In the rows, 128 means zero.
Each row is followed by its class number. Each block has new classes, again numbered from 0 up, in any order.
[144 100 126 105 121 151  85 129 100 142 152 108 138 155 109 116  96 158
 177 113 147 117 112 131 162 121 103 130 159 136 112 124  64 120 179] | 2
[157 136 139 162 113 137 119  95 123  95 136 117 123 120 127 159  65  93
 178 120 137 167 117 108 133 108 115 109 150 184 134 133  93 132 159] | 7
[153 122 118 137 136 135 117  76 140 113 139 134 158 119 122 117  97 159
 176 112 130 108 155 126 125  82 130 102 147 150 153 138 128 140 121] | 10
[150 155 159 157 107 154 107 100 101  72 167 111 132 136 121 156  57 106
 175 123 122 162 128  95 123 119  99 126 157 167 132 119 100 133 158] | 2
[202 104 132 133 139 145 119 114 160 115 152 129 107 127  96 120 165 166
 159 117 125  94 138 132 146 111 113 121 138 150 138 126  99 142 137] | 6
[174 108 131 116 111 160 111 104 143 130 172 116 133 126 105 114 104 157
 180 120 133 123 173 115 131 129 119 108 149 155 151 130  94 137 137] | 0
[138 132 158 168 100 143  96 127 143  50 159 132 122 131 124 178 104  90
 194 126 127 146 122 112 147 116  98 142 136 185 122 139  77 125 189] | 1
[118 151 157 178 106 155 106 142 153  25 125 121 131 121 131 168  92  74
 193 121 107 173 130 106 124 129 100 104 143 194 119 142 101 133 205] | 1
[133 162 148 155 101 132 105  86 118  73 144 139 128 128 119 142  47  91
 191 125 139 148 146  93 143 106  73 123 141 188 119 126  89 133 184] | 4
[146 148 145 166 107 157 110 104 130  89 159 130 129 117 120 152  57 108
 183 131 127 140 139 122 146 105  98 119 154 181 134 136 106 131 158] | 3
[181 124 121 134 128 145 132 104 160 124 159 127 113 121 103 119 121 166
 172 114 122 100 147 131 160 105 106 105 148 139 145 139  79 141 152] | 6
[175 144 148 160  99 139 126  69 163 110 167 103 142 112 110 172  30 104
 156 119 144 202 142  98 130 109 159 123 162 190 137 108 120 156 144] | 7
[146  94 117 105  98 133  84 112 138 121 156 116 165 139 108 142  72 151
 178 112 149 117 131 125 164 123 115 134 152 154 115 138  68 134 166] | 10
[118  84 126  99  98 142  71 130 140 134 155 109 150 156 112 128 104 144
 178 111 153 144 116 136 181 121 114 132 159 160 109 128  66 138 195] | 1
[187 116 129 131 115 149 119  99 151 111 170 117 148 117 104 138 113 162
 183 118 132 114 154 123 126  76 127 113 152 171 164 133 119 143 123] | 7
[228 115 121 124 106 174 145 128 201 121 185 117 121 107  96 129 123 166
 185 123 126 108 188 128 129 142  99 104 158 161 139 126  93 133 156] | 6
[149 151 148 165  95 131  80  99 113  68 137 120 148 138 122 151  54  91
 175 120 116 173 144  89 127 114 104 128 146 174 127 115 106 147 178] | 8
[151 133 138 147 102 136 120 139 178 101 173 115 138 109 127 160  58  80
 161 134 118 164 159 115 139 168 130 124 119 153 119 144  68 147 134] | 4
[175 134 138 180  77 129  61 110 114  87 117 139 135 143 131 121  22  68
 210 130 137 162 124 129 148  81  99 105 134 199 108 111  96 133 182] | 8
[174 121 124 134 118 167 107 111 152 125 169 135 141 119 132 130 112 142
 193 110 117  99 158 122 142 122 109 116 141 171 128 156 113 135 130] | 5
[156 119 172 185 130 134 124 115 145  57 161 119 130 122 141 168  94 100
 173 117 119 165 146 108 120 138 118 148 136 164 108 137 102 141 146] | 5
[131 145 153 172  74 165 112 103 115  98 128 108 122 122 116 166 103  82
 168 154 132 137 121  90 132 127 103 144 148 199 121  98  94 132 205] | 1
[189 123 134 116 126 167 113  64 146 135 167 110 138 123 100 113  90 171
 169 101 125 112 147 122 145 102 115  91 173 151 158 131 133 149 148] | 9
[131  48 142 117 178 108  82 105 176 115 137 106 155 167 107 128 116 160
 156  81 126 137 145 106 202  91 125 146 140 119 118 161  81 185 132] | 6
[187  95 120 126 114 169 117 128 165 101 146 112 166 115 110 136 120 152
 188 121 129  94 173 124 110 136 123 108 144 164 131 131 110 127 143] | 10
[138 122 132 152 131 132 102 118 131 118 160 126 134 115 119 110 151 187
 202  96 132 109 136 123 123 117 109 121 141 139 132 128  78 112 174] | 5
[141  85 148 109 138  94 106  91  65 152 116  96 104 131 105 153 164 159
 107 114 154 124  56 134 154 114 147 154 169 135 129 116  92 135 169] | 7
[132 119 120 121 133 163 129  97 116 136 141 107 149 126 133 114 127 151
 168 111 138 120 157 104 125 132 117  93 148 138 147 128 103 132 129] | 2
[147 149 153 166 112 149 117  93 117  67 162 114 138 134 138 159  54  99
 175 115 126 173 147  97 126 137  99 121 154 179 116 130 105 140 147] | 5
[140  75 119  88 118 142  90 142 130 127 164  99 153 155 110 123 114 174
 187  99 138 106 115 130 168 127  95 127 159 112 122 149  42 126 170] | 2
[122 134 154 166 128 144 112  80 100  71 131  96 153 136 135 167  61 106
 160 111 121 164 133  94 135 114 121 117 169 169 126 128 131 147 151] | 5
[136  82 123  86 128 166  93 120 122 148 161 107 153 156  98 123  92 170
 162 122 156 139 126 134 166 129 115 150 177 148 108 114  68 138 188] | 2
[137  87 116  86 105 139  69 136 121 155 142 118 136 161  97 109  72 149
 178 117 145 131 124 123 164 115  95 137 166 143 112 127  82 117 193] | 0
[134 143 149 160 112 132 108 114 145  58 150 122 135 118 122 153  63  93
 189 122 120 158 145 101 135 121  92 113 140 169 133 139  80 139 167] | 4
[145  61 110  76 106 177 100 142 178 120 154 107 150 174  84 136 132 151
 180 106 144 126 121 121 169 153  90 134 162 147 104 118  62 120 193] | 4
[174 117 115 129 103 141  74  92 126 133 149 152 142 118 129 107  92 135
 202 119 131 109 147 148 159  90 116 102 143 178 140 146  92 144 166] | 8
[165 141 153 155 119 164 111 100 122  66 147 118 122 133 112 154  50 103
 187 119 128 148 134 107 142 127  73 113 162 175 122 131  96 125 196] | 9
[181 112 126 129 110 165 113 115 150 113 164 130 141 123 113 117 117 152
 193 116 132  77 160 138 149 113  99 104 135 161 136 151  97 134 129] | 3
[172 149 148 159  85 166 127  79 124  89 150 124 114 132 113 151  36  75
 180 134 123 153 142  93 123 128 103 117 153 180 127 119 109 126 176] | 0
[178 113 127 120 118 146 131 114 161  95 170 129 134 135 100 121 139 159
 178 120 124  77 152 132 139 105 100 121 128 131 144 138  86 134 128] | 4
[170 159 151 163 113 139 100 104 113  82 145 118 123 125 110 148  57 106
 179 118 127 166 128  99 122  98 107 120 145 193 128 123 106 140 162] | 7
[139  86 109  86 119 139  77 116 113 127 137 124 153 178 109 139  77 143
 163 115 142 140 128 130 185 107  89 149 179 141 113 137  77 136 193] | 8
[130  77 108  99 103 142  74 113 122 148 136 109 169 159 116 137  60 137
 166 126 152 157 137 137 183 106 118 136 182 152 119 119  82 139 190] | 8
[103  94 125  92 111 128  75 113  99 155 144 107 140 145 109 110  69 152
 162 113 145 152 122 126 171 123 120 120 170 141 126 131  75 136 187] | 0
[174 136 155 147 125 126 108  90 122  59 142 106 148 132 104 168  52 110
 154 119 130 160 135 104 127  90 128 131 154 182 132 130 122 163 140] | 7
[164 118 131 118 100 156 113 118 128 106 177 121 134 122 103 120 110 163
 195 120 131 105 168 122 126 121 104 106 149 148 153 135  88 118 158] | 0
[116  71 122  97 109 150  93 108 129 138 150 119 159 168 108 117  86 151
 170 115 161 135 113 146 178 100  97 137 172 149 110 121  95 132 171] | 3
[116  84 129  94 124 141  81 116 118 146 141 104 154 157 101 105  85 169
 150 115 154 150 121 140 171 108 107 137 180 155 111 117  96 153 174] | 3
[201 119 116 124 132 161 120 129 177 107 158 126 135 118 101 116 124 159
 176 122 129 107 187 125 128 129 100 103 141 166 137 128 100 143 136] | 6
[158 101 115  96 126 144  87 105  92 154 141 106 142 151  96 132  59 158
 164 124 155 123 115 138 175  80 113 135 182 164 124 128  85 138 176] | 7
[164 114 129 127  97 149 110  95 145 109 165 120 164 121 111 127 110 164
 180 119 132 107 160 116 123 102 120 116 146 166 150 124 116 142 129] | 10
[128 150 155 166 100 133 108 106 128  67 145 113 134 126 113 161  48  89
 168 128 116 171 146  80 117 123 115 126 142 159 138 124 108 130 163] | 0
[175 134 125 117 105 150  97  97 174 123 167 131 136 122  97 112 120 173
 181 113 130 111 144 130 143  90 122 117 157 168 143 130 105 148 170] | 1
[143 126 140 157  91 145  91  94 138  92 134 126 145 140 129 150  57  81
 177 124 125 189 140  96 141 120 107 130 155 184 120 116 103 149 186] | 8
[121  81 124  88 140 148  92 112  97 127 158  96 159 158 109 134  92 169
 160 112 155 126 125 128 180 128 112 139 171 129 119 138  44 144 168] | 2
[170 134 113 114 107 149 103 141 154 106 170 123 148 117 102 112 109 161
 195 124 120  90 169 127 124 113  89 101 139 147 151 137  87 126 140] | 4
[170 168 140 182 135 139 120  84 149  50 131 128 116 132 107 162  57  90
 167 110 112 165 132  88 128 110 102 106 146 166 130 121 117 134 159] | 6
[152 158 124 156 113 136 115  94 155 145 142 130 138  82 129 162   4  83
 168 134 123 180 134 120 134 101 153 118 165 187 130 142 125 143 178] | 7
[172  91 111 104 132 146  82 121 160 135 137 115 126 156  80 116  95 166
 174 102 141 124 121 123 185 120  93 127 165 152 105 127  53 142 199] | 6
[162 125 135 139 111 145 102  88 104 104 162 132 123 112 143 112 133 153
 204 102 129  91 137 126 145 118  89  89 142 178 142 161  78 140 139] | 5
[160 165 140 193 108  79 158  86 115 138 117 108  98  94 116 152  84 119
 138 131 133 131  85 116 108  84 153 134 136 107 144 107  97 106 161] | 7
[140  65 114 104 112 143  60 117 124 134 121 119 163 180 101 126  86 139
 179 117 149 137 120 126 182  95  99 154 168 155 103 113  79 137 207] | 8
[159  92 131 106 135 150 150 142 176 121 178 118 148 112 125 154 142 182
 162 109 115  95 174 141 143 135 121 143 164 121 125 170 112 129 156] | 5
[120 149 143 165 109 144 117 118 124  71 136 109 143 128 122 150  65 100
 167 123 127 160 138  98 122 134  92 115 146 158 124 124 102 127 159] | 3
[118 144 151 180 114 141 142  88 137  80 167 116 114 115 131 157  64 106
 189 122 113 172 148  90 152 115  76 119 164 154 143 139  61 144 191] | 6
[148  98 113 113 137 124  75 133 125 137 137 115 116 148 105 100  82 164
 181 101 141 137 111 147 192 112  91 100 165 141 116 141  39 137 188] | 6
[106 140 143 173  99 132 127 106 122 109 142 104 143 124 129 137  66 106
 161 131 141 159 142 102 131 129 108 126 137 143 125 110  89 131 148] | 3
[224  80 135 157 113 109  86  36 145 143  69 163 104 130  97 178 146 104
 146 120 181  28  43 132 183  31 145 145 130 179 125 107 187  86 144] | 9
[171 138 160 154 115 137 118  87 130  66 149  95 147 139  99 162  60 117
 160 112 126 170 140  90 118  97 124 130 154 174 133 115 122 157 149] | 7
[155 142 154 158 112 152 114 102 141  81 151 115 134 124 123 152  55  90
 162 123 115 162 135 103 129 130 102 114 146 163 132 130 122 139 157] | 9

A new block, with new classes numbered from 0.
[158 114 111 116  88 114 125 103  55 148 124  83 126 129 159  76 125 148
 174 159 100 110 108 130 134 110 183  88 114 119 154 135 116  87 141] | 9
[189 133  93 148  75 118 154 134 114 130 107 134 106 105 180 173 168 123
  96 122 130  67 117  98  55 190 113 155 119 137 101 184 139 114 132] | 4
[160  83 111 148  79 132 101 137 149 133  54 125 161 114 152 172 207 145
 131 133 126 107  92  83  62 144 119 144 108 113 113 206 159 139 141] | 1
[119 112 119 123  68 106  90 135 134 119  66 117 120 105 173 185 150 130
 117 114 104 113  97  94  62 200 150 147  90 100  89 206 115 105 128] | 0
[191 130 187  96  63 133 162  99  79 130 115  80  94 183 109  95  85 178
 145 153 102  91 121 127 114 105 197  67 137 112 131 165 117 113 145] | 6
[157 145 162 104  52 137 135  86  70 139 125  87  97 103 150 125  98 146
 162 154  72  76 106 145 140 164 181   4 127 118 123 141  86  85 143] | 0
[150 117 138 136  52 140 113 110 105 156 122  79  93 140 137 115 127 128
 166 153  91 118 116 148 152 121 179  59 123 108 141 139  96  89 155] | 0
[209 120 174 106  47 134 124 131  36 139 126  73 120 137 165  95 138 160
 166 167  79  91  87 142 149 129 177  80 126 114 138 160 134 105 146] | 7
[137 148 140 144  53 136 113  91  94 121 104  87 107 110 165 125 141 169
 156 145  91  91  98 119 130 149 171  43 135 116 133 163 111 116 134] | 4
[173  87 131  98  54  98  96 145 119 135 104 136 151 129 124 175 181 122
 119 137 121 117 104  91  60 157 132 147 115 101  78 189 145 110 174] | 2
[213  77 145 119  55 126  87 162 109 116  86 136 123 136 134 155 163 117
 123 126 124 112  92  93  75 137 144 133 153 115 115 195 131 111 135] | 6
[189 117  85 133  93  95  89 140  99 153  93 120 137 123 132 167 168 140
 128 142 129 121 109  92  99 149 146 166 119 109  92 188 174  90 152] | 7
[217 102 117 131  45 140 146 150 123 122  67 145 112 123 135 173 158 119
  95 104 133  82  91  84  33 163 119 157 135 127 106 186 123 119 146] | 6
[172  62 149 127  84 133  80 172 134 102 102 145 131 148 134 183 202 141
 145 138 109 173  95 106  72 116 141 173  86  94  77 190 135 131 152] | 3
[185 112 127 120  47 140 144 123  92 124 112  90  89 151 126  79 121 143
 136 158  94 114 117 133 104 117 169 103 144 128 164 123 117 111 135] | 10
[149  16  94 129 101  89  61 172 164 137  90 116 138 156 122 162 189 101
 141 114 120 181 114 123  81 120 107 195 117  78 120 163 132 103 163] | 9
[187  76  81 160  58 132  89 165 142 142  78 135 121 103 140 178 200 119
 121 122 118 138 106 112  54 134  97 166 122 111 136 160 141  95 159] | 10
[173 122 127 116  36 154 131 100 116 128  97  71 108 122 138 106 134 131
 161 117  83  88 102 147  82 104 177  58 129 113 123 131  94 109 155] | 2
[162 133 134 122  41  99 166  83  90 111 130  89 130 122 158  88 106 167
 138 137 100  65 114 137 127 137 200  50 134 118 143 172 100  82 134] | 4
[176 140 177  97  41 127 123 111  47 132 128  87  94 130 142 127  97 134
 198 158  79  95  94 140 152 163 187  40 129  96 111 167  78 100 146] | 0
[204 113 119 136  79  89 105 160  73 125  80 126 137 145 125 155 164 153
 152 136 137 113  80  91  77 143 145 200 124  92  91 211 152 108 149] | 7
[200  96 136 176  59 120 112 177 138 117  74 143 132 120 151 178 196 144
 112 119 124  98  81  96  65 153 134 179 111 118 109 196 158 127 129] | 7
[113 141 126 150  78 132  97 101 163 165 122  94 104  77 160 143 123 133
 127  93  99 113 126 150 128 108 154  37 126 113 147 145 109  69 168] | 6
[172 121 152 113  22 146 146 106  99 118 106  90  84 136 134 101 114 147
 151 140  84  81 103 138  92 130 210  58 122 116 130 158 109 109 154] | 10
[194 132 155 118  32 121 145 118 108 129 129  84 102 114 148  99 127 150
 125 121  73  96  88 155 122 127 190  46 103 114 150 136  90 102 134] | 8
[179  95  79 165  59 125 132 145 139 102  84 162 130  98 156 168 185 111
 110 102 136  80  94  91  70 184 136 146 140 129 102 181 134 113 114] | 4
[160 134 144 129  57 119 127 104  79 147 115  61 132 125 158 108 135 173
 157 147  94  92  98 154 145 114 177  73 124 107 139 163 127  91 158] | 7
[193  93 106 136  49 117 169 138  87 152 133 138 109 146 158 180 152 110
 112 149 135  87 112 105  92 187 135 146 107 135 122 149 128 109 166] | 9
[140  74 115 138  80  82  65 191 176 141  99 134 106 156 114 189 176 128
 117 129 120 195 121 116  83 150 126 208 114  85  91 186 163 110 144] | 10
[195  94 176  87  60 128 125 118  72 142 141  70 120 176 120 118 120 154
 157 159  74 126 125 143 140 106 172  75 114  95 126 146 130 101 162] | 5
[196  93 167 117  32 143 170 121  78 100 129 102  99 139 171 109 128 150
 133 146  84  99 100 138  93 142 183  74 130 115 131 165  90  94 144] | 3
[220  92 163 109  58  92  95 181 106 109 110 144 111 161 136 150 164 112
 109 129 128 135 110  94  71 137 145 179 128  96 115 214 133 132 142] | 6
[187  88  86 131  54 109 116 141  93 142  50 148 159  91 158 145 165 132
 136 135 132  74  63  83  59 170 144 138 103 131 110 206 143  81 153] | 0
[169 108 167 108  53 144 162 105  58 117 128  89 114 159 127  69 130 153
 146 140  91  76  97 137 107  99 191  98 118 107 158 132 106 118 140] | 1
[181 105 118 159  72 113  97 137 143 144 115 131 140 124 134 164 173 141
 114 145 115 118 111  84  86 114 140 126 115 131 121 159 141  90 158] | 5
[164 148 147 134  61 131 171  95  46 136 128 104 103 121 155  95 110 161
 155 147 105  67  96 126 107 130 200  73 103 123 142 140  98  92 144] | 9
[191  97 111 149  71 121 148 124  91 153 106 100 128 124 146  76 135 144
 148 113 123  94 110 149 119  77 149  94 140 115 190 149 125  73 157] | 6
[220  67 144 129  61 112  76 176  98 135  98 142 136 166 109 158 181 133
 130 149 118 165 100  93  89 115 143 163 121  85 105 196 166 105 163] | 5
[140 106 123 120  93 124 127 100 125 114 116  88 122 127 142  85 124 174
 144 141  84 145 116 141 108  86 192  76 118 114 125 144 108  82 133] | 3
[168  88 114 167  78  98 127 161 152 137 113 138 110 109 174 172 167 120
 111 100 134  79  74 114  66 168 157 137 120 132 105 185 128  75 128] | 8
[195  91 130 125  61 101  80 158 121 108 128 155 130 124 159 165 174 129
 121 139 111 134 104  96  85 146 146 147 116 111  96 195 132  98 143] | 4
[216 151 135 114  46 165 179  99  76 110 109  99  95 110 134  86 109 155
 114 146  85  91 104 139  84 112 181  56 134 141 131 130  94 105 131] | 3
[135 120 126 121  96 140 132  94 132 145 118  87 127 116 159  93 120 174
 145 141  78 114 109 131 104  93 150  77 109 129 153 119 116  93 148] | 1
[190  93 158  91  60 102 146 123  73 133 148  89  98 153 123  87 102 129
 170 158  98  86 119 148 116 128 170  85 151 113 142 155 116  88 166] | 10
[184  93 115 139  63 133  86 130 107 116  74 137 131 105 169 172 184 138
 139 139 120  83  88  80  70 170 146 104 127 121  98 213 154 114 146] | 4
[190  90 151 124  61 127 114 166  82 130  85 118 141 149 141 155 182 129
 151 158 130 111  89 114  91 147 133 172 107 106  99 203 122 125 132] | 0
[200 121 147 145  70 122 136 126  75 154 132  78 115 149 134 100 118 160
 157 150  99 103 110 138 125  85 169  94 134 120 148 140 124  72 141] | 5
[188  96 138 157  70  91 105 184 138 145 108 120 120 163 146 184 177 133
 121 126 123 164 116 117  87 132 126 196 104  83  98 208 153 108 150] | 5
[200  99 190 123  61 131 147 152 116 122 141  79  92 174 136  93 117 158
 109 142  93 137 100 167 101  92 155 115 132 111 158 130  88  96 127] | 8
[188 141 140 110  62 141 122 100  79 139 134 119 128  84 159  89 123 143
 135 141  96  82 104 121 129 105 188  25 140 142 144 146 109  70 140] | 6
[172  73  89 140  87 113 119 155 113 136  85 143 116 148 141 176 163 126
 156 109 125 127  91  96  73 164 143 185 115  90  93 184 153 103 136] | 1
[224 122 123 130  36 107 160 157 104 138 128 139 111 137 132 173 156 128
  72 137 131  99  91 104  82 181 148 149 121 133 105 164 120  98 126] | 8
[176 104 172 100  82 141 148 116  73 121 168  95 126 135 135  97 106 162
 171 161  76 127 121 144 147  96 153  77 109 121 153 109  89  91 154] | 3
[206 105 158 121  40 130 119 141 121 142 118  85  97 154 120  97 139 137
 120 143  96 136  89 160 121  98 158  76 128 112 159 138 109 122 163] | 8
[235  85 149 137  53  97 142 181 109 152 135 126 100 164 152 174 169 125
  98 142 129 111  97 117  73 158 121 172 105 117 124 185 136 105 160] | 8
[189 116 119 110  55 166 124  89  88 118 102  67 111 133 145  84 134 150
 125 151  87  80 120 132 106 105 188  62 139 140 139 136 119 102 117] | 4
[191 107 131 104  33 160 217  87  44 140 111  66 111 170 144  94  97 160
 124 159 111  70 107 149  91 131 165  99 126 130 154 123  87  95 157] | 9
[164 118 123 120  40 156 116 111  99 133 101  79 119  92 181 114 114 126
 151 105  87  83 100 111 125 142 183  69 132 129 149 157  92  77 124] | 6
[166 164 146 144  52 154 145  84 119 130 107  85 103 115 151 100 117 179
 118 156  68 106 110 114 115 119 183  20 134 136 140 124 109 107 129] | 5
[151  94 154 114  68 130 128 101 107 138 114  85 131 139 157 115 131 174
 180 152  80 115  92 130 118 114 147  67 122  99 145 152 106 103 169] | 1
[133  73  97 149  85  94  82 140 121 150  93 145 149 116 153 176 187 137
 149 136 129 120  95  85 101 155 163 139  78 110 110 183 161 103 158] | 9
[166 105 121 104  55 144  85 114  85 136  70  79 142 107 119  72 140 144
 178 144  80 131  86 152 145  93 177  54 122 103 146 141 105 100 134] | 0
[170 113 188 117  55 118 169 109  57 141 159  91  99 160 132 124 116 147
 156 135 100  62 117 145 121 130 177  87 114  92 146 154 112  98 164] | 1
[144 116 142 121  59 109 157  97 110 136 137  71 108 133 166 117 112 156
 139 133  78  86 116 133 115 148 160  76 132 112 153 138  93  89 134] | 1
[216 127 128 118  45 157 162 103  50 122 106  96 106 100 169  67 115 122
 164 156  85  56  87 128 106 140 165  47 148 143 158 133  72  90 128] | 0
[186 111 137 153  59  97 128 132 136 147 126  99 109 111 154  95 129 149
 123 124 100 122  99 160 127 109 168  52 129 112 175 153 114  75 146] | 8
[208 140 132 118  42 121 169 109 140 148 128  75 108 111 141  77 106 148
 106 131  86  95  99 164 109 100 171  42 122 138 155 131  87  86 149] | 8
[181 103 162 122  60 142 129 129  88 103 125  93  98 140 158  83 116 146
 148 131  86  97 100 144 104 115 173  97 139 116 142 148 101  98 122] | 4
[193  73 140 107  42 150 124 121  55 133 115  97 106 177 116  81 129 134
 161 165  98 140 102 143 138 100 188  85 131 101 159 122 114 113 164] | 9
[195  95 109 153  95 110 100 160 116 110  78 127 150  90 186 171 188 136
 182 114 112  86  72 104  84 162 125 147 125 115  94 201 138 114 118] | 7
[188 121 183  99  45 100 142 133  89 120 141  97 118 129 139  73 125 148
 124 139  94  79  70 142 114 122 193  73 118 125 142 155  96 106 138] | 8
[148  90 156 129  65 117 100 126 118 157 130  83 103 167 106 116 137 134
 172 140  99 137 125 153 133  96 161  76 140  86 139 134 133 105 179] | 2
[208  72 189 112  42 129 135 140  90 138 142  75  97 184 137  85 120 134
 169 158  88 109 115 161 112  92 170  76 151 107 150 142 120 100 162] | 2
